Each row comes from the steps of one path. Every step used is in the known rows, and no mark comes twice. Write the path behind each row, first mark first.
Known rows:
rofeva -> nebukas -> lopop -> pifid -> dekan -> zeva: [-271  140   71   96 -279  187  -59   38   50 -225 -136  157 -405  -84
  -52  109   46  102  -28 -170 -204   65   49  -41   85   16 -362  -68
  261  254   80   76 -354 -152    9  291  151    0   32  188  267  237
  110   23   71 -221   26  -70  -52  242   -2]
supir -> gofolu -> fabe -> fubun: [   5   47 -162   38  504  237  121  158 -116   62  110   18   75  127
 -147   93 -124  235  127  -75   50    1   76   16  263  -71   -6 -210
  219  -10  -88 -184  146  -88 -121  -61  189   29 -350 -495 -298 -119
  235   85   92  -85  128  -35   51 -160  -24]
rofeva -> gofolu -> fabe -> fubun -> bepev -> lopop -> pifid -> tosaz -> zeva -> teli: [ 133   39  119   -2  339  223 -308  123 -416  291  266  -71 -149  236
   37   27    1  340 -210 -131 -204   18  -25 -109 -112 -119 -511  -16
 -196   18 -366  256  155  -90 -259  -23  -64   77 -228 -371 -175  -10
  -16 -166 -141  -53   -3  -66  -46  -88  140]
fabe -> fubun -> supir -> gofolu: [  91  255 -421 -180  421   88   -5   77  -48  -22  323 -122  250  278
   16  239 -188   41   95 -271   41    5   76  124  245 -166  250 -171
   43  149 -300 -261   43   18    6  -59  232  -77 -341 -307  -78  -20
  405 -126  103 -138  -19  125   20  -18  107]
gofolu -> rofeva -> nebukas -> bepev -> dekan -> pifid: [ -69   19   13  164  194  275  313  325  181  260  -49 -277  -81   -1
   -2 -319  -55 -235 -425   11  140   37   81  -21  114   80 -283 -216
  191   65  132  247 -103  -62  417  150  -96   87 -225  -25   92  -83
  -57  -31 -190  155  197  -29 -120  324 -103]
teli -> dekan -> bepev -> sunep -> nebukas -> lopop -> pifid -> supir -> gofolu: [  99 -121 -418  -50 -355 -272 -301 -156  -92 -203 -281   34 -117 -264
  106  393   81  140  345  118  -33  -93  -60  -29    4   23  252  180
 -143  -24  200 -143 -457  175 -249   82  -75 -120  461  377  -55   36
 -254   43    1  365   51 -208   95 -107 -206]
lopop -> sunep -> nebukas -> bepev -> dekan -> zeva -> teli -> tosaz: [-366  175  302  -57 -398 -277 -184   19  233   65  207  -38  -47 -174
   34 -148 -280 -313 -220   25  -79  -95  144  -60  -11   83  120 -137
  -59   78  156  177  179 -104  421   33 -141  -24 -236  -91  584   45
  -48   92   89  -70  -33  312 -220  -78  230]
zeva -> supir -> gofolu -> fabe: [  68  188 -262 -140  360  148  291  -96   71  -14 -219  362  174  -69
 -208    3 -133  132  294 -170  -83   19   88   95  334   17   99  240
  261 -104 -154    8  142  123 -299  -64  206  102 -124 -540 -156 -210
  128  173   55 -273   74  -23   67  -25   10]
fabe -> fubun -> supir -> gofolu -> rofeva -> nebukas -> bepev -> dekan: [ 123  206 -140  209  404  235  151  501   91  294  336 -342  169  212
  -74 -256  -20 -252 -198  -47   62  -36  -36  299  206 -182   35 -438
  -70  202 -216  -88   42  150  424   17  -56  -66 -537  -64   -3  -80
  -14 -120  -89  274  158 -168  142  122 -117]
gofolu -> rofeva -> nebukas -> lopop -> pifid: [-127   62   37   64  134  405  140  296   32 -140 -142    0 -451  -38
 -154 -233   70  235 -140 -106  -88  108 -248   29  248   95 -435  176
  293  136  -39   74 -393  107 -104  291 -191   63 -129  262  -69  127
 -211  -81 -126  202  234 -186  200  191 -410]
teli -> fubun -> bepev -> sunep -> nebukas -> lopop -> pifid -> supir -> gofolu -> rofeva: [ 220 -242 -232  -84    5 -254 -215  277 -202  -38 -109 -262 -156 -282
  -94  188  151  242  296  301 -221  -68 -149  174  219   74  368  288
 -168 -271 -314 -172   37  294 -178 -156 -216 -127  565  333 -298  -95
 -292 -169    8  365  197 -290  385  -40 -539]
sunep -> nebukas -> lopop -> teli: [-312 -235   72  -25 -194   85   84    9   76 -300 -176  -26 -291 -148
  -59    4    5 -146  118 -247   82   -2 -466   28  276  296   -8  247
  296   64   28   11 -288  -46  106  126  -70 -128   80  127   61   28
 -144  133   -9  -95   97   88 -209   78 -100]
teli -> tosaz -> pifid -> dekan -> zeva -> bepev: [-134  248  276 -231  -46   -4 -174 -198   29 -139 -109  396  140 -175
 -164  136  -31  183  158  258  -62  -84  431 -240 -292  -77 -152   23
  172 -144   12   34  105 -570 -134   33  163   72 -347  -48  344 -112
  488  -10   83 -665  -19  308 -262 -282  237]
gofolu -> rofeva -> nebukas -> sunep -> bepev: [-102 -243  100  225  102   66  369   39  154 -119  -24  -29 -191   35
   28 -456 -107   32 -221  -45   66   -1 -286  -52  -58  185 -103   -3
  280 -110 -100   70  -31  171  125  125  -96   84 -198    0  -10    1
 -183   56 -155  138   79  157  -12  -72 -428]
sunep -> bepev -> dekan -> pifid -> tosaz -> zeva -> teli -> fubun: [ 231  -60  116 -250   61 -108  146 -541  -10  169  -92 -117 -157  120
  150  236 -198   57 -257  -32   52 -445  122  -10 -311 -208  181 -179
  -91  -57  -14  250  324 -118   81  -50  102  276  256 -232  422  -76
   45  288  -40 -237 -501   97 -304  -27  488]
tosaz -> pifid -> teli -> lopop -> sunep -> rofeva -> nebukas: [-410 -279  372  -21 -199   36 -549 -203  124  -20   29  467   40  306
    9 -292  120    5  106  240  202  -30  155   93 -151  170  -99  198
 -158  151  202  245  -88 -285  -35  108  -88  -30   95  401   84 -111
 -358  -39 -157  103 -277  102  -16   12  132]
bepev -> sunep -> rofeva -> nebukas -> lopop -> pifid -> supir: [ -47 -241  -89  -51 -220  -31  -74  -57   76 -247  -79  330 -231 -112
  148   37  -86  135    7 -261  -88  153 -417  148  175  127   -7  227
 -102  152  178  -88 -209  109 -274  239  -91 -114  344  623   31   86
 -256  -86 -144  405  185  -90   68  197  -62]
supir -> gofolu -> rofeva -> nebukas: [  49  104 -229   28  323  174   40   43  137   23   84  115 -116   28
 -274 -186   76   47   89   81  -69   97  -31   70  255  -76  -44  135
  277  -14 -163  -79   55  160  -44   25  -81   81 -459   -7 -153  -60
 -362   80 -132  -14  210 -162  265   26 -379]
nebukas -> bepev -> sunep -> rofeva -> gofolu: [  38 -344 -243   71   22 -145  -23  -53  141 -119   99  -72  184  -52
  277   49 -407 -229  167 -205  170  382  -26 -225  -12  156 -279   86
  -53  -73   -8 -288  -56   64   75   84  -93 -274  117  -17  -17  -64
  -24 -125 -219  143  263   48   41 -119   39]
tosaz -> zeva -> bepev -> lopop -> teli -> pifid -> supir -> gofolu -> sunep: [ 166  369  109  -70   30 -245  -68 -344  -52  -25   85  522  129 -319
  -35  -25  192  464  -81  384 -113  -72 -115 -203  -32 -296  417  183
  -69 -260  -29   19 -139    9 -304 -141 -131  117 -194  270  -96  146
 -475  -42  224   15 -211 -175  115 -169  227]
bepev -> lopop -> teli -> zeva: [   2   65  182   15 -273  -28   16  -91   67  -33   40 -218 -202   42
  -85  141   89  121  125 -153  194  -66  -62 -183  161 -103  194   84
  -89   89  253  134 -107 -200   -7  -74  -21  -84 -141 -116 -112   45
  211   13   -8  -73 -258  142   32  201  160]
rofeva -> gofolu -> fabe -> fubun -> bepev -> sunep -> nebukas -> lopop -> pifid -> supir: [ -68 -394 -115  189   98  205 -165  275 -352  -66   89 -201 -130  -94
  120   17   65  321   18  -92 -194  144 -431  -11  230  245 -382    6
   -9 -150 -285 -151  -22  -14 -187  -69  -48 -161  253   88 -308  -82
  -81 -285  -82  438  494  -16  -94 -129 -171]
lopop -> pifid -> tosaz -> zeva: [ -75    8  -78 -100  267  170    8 -285   25 -142  -30  270 -166  -53
  -55  215 -265  429  -21  -70   60 -105   97 -134 -105  -39 -283   69
  123    4    6   27 -166   47 -411  267  -28   93 -113 -308   42   87
   -2   47  -39 -100 -341  152  -80  147  249]
lopop -> bepev -> dekan -> zeva -> teli -> tosaz -> pifid -> supir -> gofolu: [  95  349   59 -403 -109 -100 -574 -171   68  145  113  193  481 -183
 -113  140  206  312   30  501 -264   26  450  -30  -50 -249  294   90
 -262  -97  312  -52  356 -141 -218  185  102  283 -118  247  272  133
  -63  104   82 -167   27  194 -181 -178  469]
rofeva -> nebukas -> bepev -> dekan: [-222 -105   13  237   34  106  230  175  279    9   86 -151  -80 -110
  -56 -173 -131 -254 -141  -99  323  -67  -34  -73  100   -7 -183 -186
  170  138  174  151   48  -76  304  255 -110 -110 -418  -78  298   40
  -57   31 -199   32   45  -70 -166   94   52]
rofeva -> gofolu -> fabe -> fubun -> bepev: [ -38 -197 -136  148  497  353   63  229 -270   57  271 -270   96  186
  -12  -51  -73  103   23 -190   59   36    0 -228   94   33 -448 -240
   99  -56 -276  -66  178 -322  -48 -149   91  -60 -420 -502 -248 -128
  227 -172  -34 -222  395  131  -81 -268  -97]
nebukas -> lopop -> pifid -> dekan -> zeva -> teli -> fubun -> bepev -> sunep -> rofeva: [ 204 -127   84 -335 -450 -552 -293   77 -221  -65 -114   44 -209  -39
  220  591 -102 -109  364 -193 -342  -42  249   36 -169  110  234  178
 -417  263 -166   90  -11  -22  107  -26  110 -119  667  374  227   18
  407   52  220 -262   29  -40  197   70   82]
nebukas -> bepev -> dekan -> pifid -> tosaz -> zeva: [ -16  -71   54   59  198   56  218   12  156  224 -121 -106  161 -106
  164   47 -285   80 -279   18  224 -212  286  -64 -183   16 -137 -289
   49 -211  146  172  -28 -129  145  135  101   26   20 -504  169  -21
   67   85 -130  -13 -313   92 -295  292  436]
supir -> gofolu -> fabe -> fubun -> bepev -> sunep -> rofeva -> nebukas -> lopop -> pifid: [  25 -288  -31   40  207  -99 -313  376 -156   84  197 -234 -106  131
  174   53  -36   12  100  -92 -232  207 -143  231  237   94   45   28
 -112  154 -154 -222   42  177   13  -57   75 -109  253  163 -260  -29
  -15  -27   20  664  387 -279  356   70 -311]
fabe -> fubun -> bepev -> dekan -> zeva -> teli: [  88  212  -64 -239  -85 -155 -199  252 -190  296  472 -182  185  211
   58  265  -29   -9  -29 -240  -97 -151  194   34    0  -48  171 -120
 -160  224  -93  141  481 -131  270 -107  200  -62 -283  -93  283   50
  422   13   77 -328  122  252 -200   61  407]
nebukas -> sunep -> bepev -> lopop -> pifid -> supir -> gofolu -> fabe: [ -32 -107   72  158  115 -114   49  163  -82   -4  -78 -111    8 -126
  182 -109  -61  303 -181  223  123  154 -135 -136   41   48  223   65
  -51 -202  176   31   70  278 -334  195   36   17  373 -124 -335   81
   98  -69   23  224 -131  -82  -48 -115 -129]
lopop -> bepev -> dekan -> pifid -> tosaz: [-181  -76   73 -104  171  167  278 -102   73   -9 -180 -174  228  122
   25  201   31  -32 -376  121  190   56  164 -211 -243   62 -183  -60
   64   61  330  -26  141 -392  103  156  224  198  -98 -244  157  224
  245  139   95 -171   16  231 -369  128  152]
pifid -> teli -> lopop -> sunep: [-386  -40  251   49  -88   77  -89  111  -37  -63 -157  408   83  172
  -25  -63   42  233   84  117  288 -144  236 -205 -147  194   60  120
  -43   53  144   99  -37 -296  -50  100  -19  -99 -237 -201  -80   56
 -140  -20   32 -157 -346  100   83 -137  236]
pifid -> tosaz -> zeva -> supir -> gofolu -> sunep -> bepev: [ 297  145 -191  -32  243 -209  360 -626   19  -89  -13  544  179    8
   -3    4 -176  425  218   86 -226 -176  -17  152 -169 -135  202  312
  127 -528 -134 -111  258  436 -260 -217  -11  137  144 -361  154   24
 -395  249   82 -289 -381  -16  102 -246  136]
supir -> gofolu -> rofeva -> nebukas -> bepev: [ -62   59 -233  179  354  111   98  286  164  107   10    0  -69  -93
 -168 -318 -151  -97   48  130  -57  133   66  -30  265   17  -57   54
  266  -89  -92  -23 -175  137  170  133 -173  -12 -465 -154  -78    8
 -367   12 -148   26  256 -208  251    7 -429]
rofeva -> gofolu -> sunep -> nebukas -> bepev: [-147 -228 -187  246  112   12  209 -137   66 -262  224  -50 -146  -85
   35 -265 -162 -147  -16   22   68  201 -163 -283   82  181 -509   47
  351 -266 -139  -91 -140  132  273  -18 -297 -132  -81 -129   77  -18
 -330 -181 -125 -217  235   20 -203 -278 -235]
teli -> pifid -> supir -> gofolu -> sunep -> nebukas: [  44   23 -229   56  122 -263   34 -393  134 -295  212  373  123 -171
 -192   16   43  387  122  289  -67  -88  -28  -86  359 -253  172  190
  306 -293  -27  -24  -44   62 -189 -236 -142  -20   64  120  -10  -27
 -561   96  149  -99  133  -48 -146 -110 -153]
teli -> dekan -> bepev -> sunep -> nebukas -> lopop -> pifid -> tosaz -> zeva -> supir: [ 139  -86 -200  -83 -442 -152   12 -507   -8 -208 -498  318 -190 -176
    8  288  -82  211  244 -250 -134 -341 -104  165 -238   28  -88  193
  -68 -100  -25   96 -482  154 -339   16  -29   -2  545   18  272  -87
 -232  117  -89  330 -329  -26   -2  105  -18]
nebukas -> sunep -> bepev -> dekan: [ -41 -275  193  110  -44 -141  300   33  190 -134   36 -252  174  -52
  205   -4 -135    4 -118   -1  430  -92 -112 -103 -229  119   70  -71
   69  -88  132  -29  250  183  152  156   67  -62  119  -82   74   53
  213  163  -87  127 -153  166 -237  -90  157]
bepev -> sunep -> nebukas -> lopop -> pifid -> dekan -> zeva -> supir -> gofolu -> fabe: [   9  114  -61  -39 -295 -148  -35  -65   14 -107 -401  335 -147 -271
 -102  297   70  152  381  -65 -467  206   28  279  275  208  -33  275
  226  -61 -211  -94  -35  371 -124  -35  299   -3  632  -63   -1 -181
  152  191  187  132   54 -181   64  215   10]
supir -> gofolu -> fabe -> fubun -> bepev -> lopop -> pifid: [ -19  112 -106   15  400   43 -233  486 -346  232  344 -469   32  199
  -56  208   21  169  -18   66   64  158  135  -79  236 -155   26   -4
  -78   57  -53    0  222  -18 -123  -32   62  -79  -50 -297 -328    0
  384 -214   89  102  119 -185  143  -24 -209]
pifid -> tosaz -> zeva -> teli -> fubun: [ 166  -22  -19 -245  127  -48  106 -412    4  -55 -158  382 -260  -27
 -153  181 -224  261   90 -198  -32 -471  108   11 -143 -144   87  -51
    9  -22 -293  208  103 -144 -235    5  -18  144 -218 -386  192  -62
  -74  171  -21 -478 -438   77  -29 -117  241]
tosaz -> pifid -> dekan -> bepev -> lopop: [ -78  -22  -84   93 -174 -215  -58   13  -98   40 -132   29   95   -9
 -109  383  144  238  314   93  383    0  317   21 -249  -28 -152  114
  -56 -187  213  381  -12 -263  -37  257  119 -151   -8  129  167 -144
  360  -49  -37 -513 -279   -3 -254  -35 -143]
teli -> lopop -> sunep -> nebukas -> bepev -> dekan -> zeva: [-595  -35  329  276 -472 -228 -120  189  206  162  217 -325  -20 -142
   55 -126 -136 -309 -144  132  164   -4  205  -86   -9  158   57 -328
  -78   50  263   69   34 -125  442   -5   90 -147  135 -141  291   37
  -19 -114   45   96 -250   84 -159  107  132]
gofolu -> rofeva -> nebukas -> sunep -> bepev -> dekan -> lopop -> teli -> fubun: [ -16 -269  425  269 -418   75  346   41  136  -21 -280 -359 -274  -16
   -4 -391  262 -498 -275   93  330 -236 -160   94 -464   59   40 -407
  -10  201  225   70   14  109  268   -7 -242  149   -2  454  -49  155
   92  125  -20  326 -260   54   35  -29 -103]
zeva -> bepev -> sunep -> nebukas -> lopop -> teli: [-274 -211  134 -171 -272 -161   75  -44   43 -280 -317  139 -322 -304
   83   66   13 -156  131 -121  -10  129 -593  -68   15  511  142  443
  262   34 -205 -161 -127   27  165   72  -27 -126  -78  250   76   19
   52   78   44  171  174   87 -101 -114  -32]
bepev -> sunep -> rofeva -> gofolu -> fabe -> fubun -> supir: [ 181 -252 -194   36  328  144  177  -42  -60  -36  277 -100   92  358
  206   40 -177  -74   -7 -535   66  202 -197   89   67   71 -298 -389
 -185  200 -327 -297  193  -18  -36 -136  193 -123  -95 -202 -181 -390
  437 -210    6  174  200  199  -31  -88  111]
sunep -> rofeva -> gofolu -> fabe -> fubun: [  21 -246  -29   67  362  397   92  -86 -154  -54  288   15   97  335
   -2  -91 -218  -80  -32 -338   71  182 -202  -77  122  -69 -477 -295
   36   62  -32 -254   66 -321 -136 -117  124  -30  -89 -198 -201 -218
   75  -75 -125 -180  390   83 -117 -179  -45]

Which path is each row?
[ 369  155 -115 -145   24   42 -172  202 -270  302 -140 -203  178   23
    3  113  377 -206   73  219  -26 -127   78 -130   22  -98  367  129
 -433   52  160  253 -196 -158 -114 -313 -175   60  118  244 -445  -98
  -12  -45   74  -78  172  -36  168  101 -113] | fubun -> bepev -> lopop -> teli -> dekan -> pifid -> supir -> gofolu -> rofeva
[  82   94  145  140 -308   13  354  -88  265   81    0    6  112   29
   19 -481   23 -106 -342 -159 -111  -50 -173  245  -95   47   19 -101
  119  -48  -29   93  298  294  147  -43  117  112  153   85  272  -31
  -64   65 -113  164  -14  235  -86  191  -22] | gofolu -> rofeva -> nebukas -> sunep -> bepev -> dekan -> zeva -> supir
[-198  287  -41  196    5   -6   80  448  249  293   -1 -227   11  -30
   13 -370  102 -497  -52  214   91   68  209  261 -158  109   38 -295
 -147  121  -25   41 -126  313  451   46  -89   35 -534  125   40  181
  162 -118  127  343 -106 -144  316  161 -176] | fubun -> supir -> gofolu -> rofeva -> nebukas -> bepev -> dekan -> lopop -> sunep
[ 269  210  -33 -104  -33   60  172  197   46  139 -171 -383   31   57
 -145   84  348 -443  124   65  267 -193  228  235 -198 -140  315 -339
 -255  309  -14 -111   80  192  114 -138  -73   65 -149  180 -225  -44
  444   13  212  -29 -297  -86  258  103  117] | bepev -> dekan -> lopop -> teli -> fubun -> supir -> gofolu -> rofeva
[ -21  414  167 -274 -233 -131 -572 -136    3   89   -2  162  296 -249
  -21  -64  192  159  -49  397  -95   94  160  -96  -85 -171  435  166
 -141 -145  200  -62  224 -329 -380  -42    1   -8 -166  267   44   70
  120 -196   89 -233 -100  214  -98 -227  318] | dekan -> zeva -> bepev -> lopop -> teli -> tosaz -> pifid -> supir -> gofolu
[  19  -86  205  251 -114  -94    9  133  127   49   -6 -264 -102   25
   79 -406  186 -200 -226  150   78  204 -364   79  -31   82  227  144
   56   13  -15    6   14  379  153   54 -201    7  -46  262 -270  118
 -358   97  -92  403  -45  -79  203  -33 -390] | supir -> gofolu -> rofeva -> nebukas -> sunep -> bepev -> lopop -> teli
[  96  203  -64  -36  173   60    8  296 -289  261   50  -92  303  156
 -113   63   93 -113  148 -216  -67   43  -91  201  270  -53  334  158
 -139   72 -144  112  249  -46  -92 -278   92  -68 -113 -291 -306  -97
  251  -14  149  -92  109    0  114   -7   -6] | zeva -> supir -> gofolu -> fabe -> fubun -> bepev -> lopop -> teli
[ -66  -92  365  304 -116   56  223  165  -36 -102  -72  -26 -295   75
  -39 -161  107   -5 -255  115   95  146 -255  -64 -192   12 -307   98
   44   57   52  240 -163  159   89  257 -182   58  108  367  -41   64
  -46   -9 -148  139  -51 -123   10   47 -449] | gofolu -> rofeva -> nebukas -> sunep -> bepev -> lopop -> pifid -> dekan
[   4   62   53  122  272  283  -17  256  102  -87 -265   82 -229  -16
 -134 -204  129  277  -75  176 -175   90 -100  182  113   17 -309  268
  272   51 -138  -90 -238  183 -215  123 -181   16 -135   86 -254  236
 -465  118  -85  202  193 -327  329  121 -439] | supir -> gofolu -> rofeva -> nebukas -> lopop -> pifid -> tosaz
[ 317  389 -309 -158 -151 -100 -211 -461  -94   69 -212  203  153   51
  -86  335  -18  130  156  -11    2 -232  310   29 -271 -445  121  146
 -276  -32  146  124 -279   65 -526  -37    4   64  267 -170   86   54
 -130   27  -71  -55 -487 -202  176   42   47] | teli -> dekan -> bepev -> lopop -> pifid -> tosaz -> zeva -> supir -> gofolu
[ 112  -25  359 -209 -351  -49 -205 -451 -102 -172 -190  618  154 -167
   46  162   12 -397  256   65  -91  132   61 -265 -697  -80 -133    2
 -239  -78   88 -376 -110 -278 -156 -100  -56   88 -212  415    5  -48
  -24   81 -129 -130  -26   32  108 -306  424] | pifid -> dekan -> lopop -> teli -> tosaz -> zeva -> bepev -> sunep -> rofeva -> gofolu
[ 105  561  -39  -22  -37  175  -49   64 -271  171   20  196  146  183
 -223  306   32  144   51 -133 -285  189  228  186  210 -291  -57  -83
  -20  138    5    3  108  -53 -251 -100  328   42  232 -207  -89  -42
  493  -62  201 -242  -49 -109   37  152  151] | bepev -> lopop -> pifid -> dekan -> zeva -> supir -> gofolu -> fabe -> fubun
[ 118  144 -166 -134  209   -5  208 -143  -79   41   54   80  358  -44
   72  158  242  175 -236  437  -58  135  153 -131 -105  -17  204   -3
 -104 -187  351 -193  153   69   69   32  118  296   81  158  -89  225
 -102   13  228  -86   87  -15 -102  -43  148] | lopop -> bepev -> dekan -> pifid -> supir -> gofolu -> sunep
[ 222  296   -5 -239 -352 -192 -198  -40   30  212  -66 -139  408  -59
  -70  241  235 -271  551  125  -64 -155  385   81  -73 -142  546  300
 -251   10  186   23   70  103   68 -395  124   28   23  -26 -166  163
  278  223   49  -28 -122   50  194  278  424] | fubun -> bepev -> dekan -> lopop -> teli -> zeva -> supir -> gofolu
[  47 -500  115  111  311   92  -21  270 -176  -13  299 -206  359  237
  244 -242 -205 -175  -76 -214   44  104  -88  -89 -101  180 -290 -282
 -104  -57 -279 -148   67 -190   25 -214  156 -113   61 -299 -442 -149
  168 -155 -123   13  441  220  -60 -159 -195] | nebukas -> sunep -> rofeva -> gofolu -> fabe -> fubun -> bepev
[ 131  170  -93 -113 -452 -211   95 -373   59 -247 -166   74 -154 -148
  -69  -73  152 -156  154 -110 -366 -108 -144  331  221   40  384   89
  189  -73 -201 -180  -42  267   62 -379  -12  -14  616  137   96   59
 -203   38  309 -192 -147  -11  148  -31  -57] | dekan -> zeva -> supir -> gofolu -> sunep -> nebukas -> lopop -> teli -> fubun
[-111 -366  261 -172 -235  195  -54 -101   14  -94 -194 -195   -5  376
   31 -166  246 -403 -438   58  123 -132  -78   -8 -114  -86   98 -219
 -109  110  385  -72   20 -621  329  146  163  107  491  346  400  123
 -262  -20  -99   22   50 -164 -142  147  -46] | sunep -> rofeva -> nebukas -> lopop -> bepev -> dekan -> pifid -> teli -> fubun
[ -25  -47   73  314 -554  -53  -67 -244   42 -143  174 -348 -338  -27
   89 -250  210 -522 -132  -26   78   87 -154 -361  -83   10 -434 -266
  -21   99  182   46 -298  -18  313 -217 -399 -163  156  165  160   27
 -126 -229   60  -86   -3   41 -158 -200    0] | rofeva -> gofolu -> sunep -> nebukas -> bepev -> lopop -> teli -> dekan -> zeva
[ 148   28 -160  -17  216 -242  164   12  258  142  347 -242  146  223
  355 -231  -99 -591 -335  -31   27  112  137  186   51  -11  186 -272
 -131  165   33   15   10  291  591  -81   21   11  175  111  187 -106
  -14  -76   39   96   21 -101  -60  274   50] | fubun -> supir -> gofolu -> sunep -> rofeva -> nebukas -> bepev -> dekan -> pifid
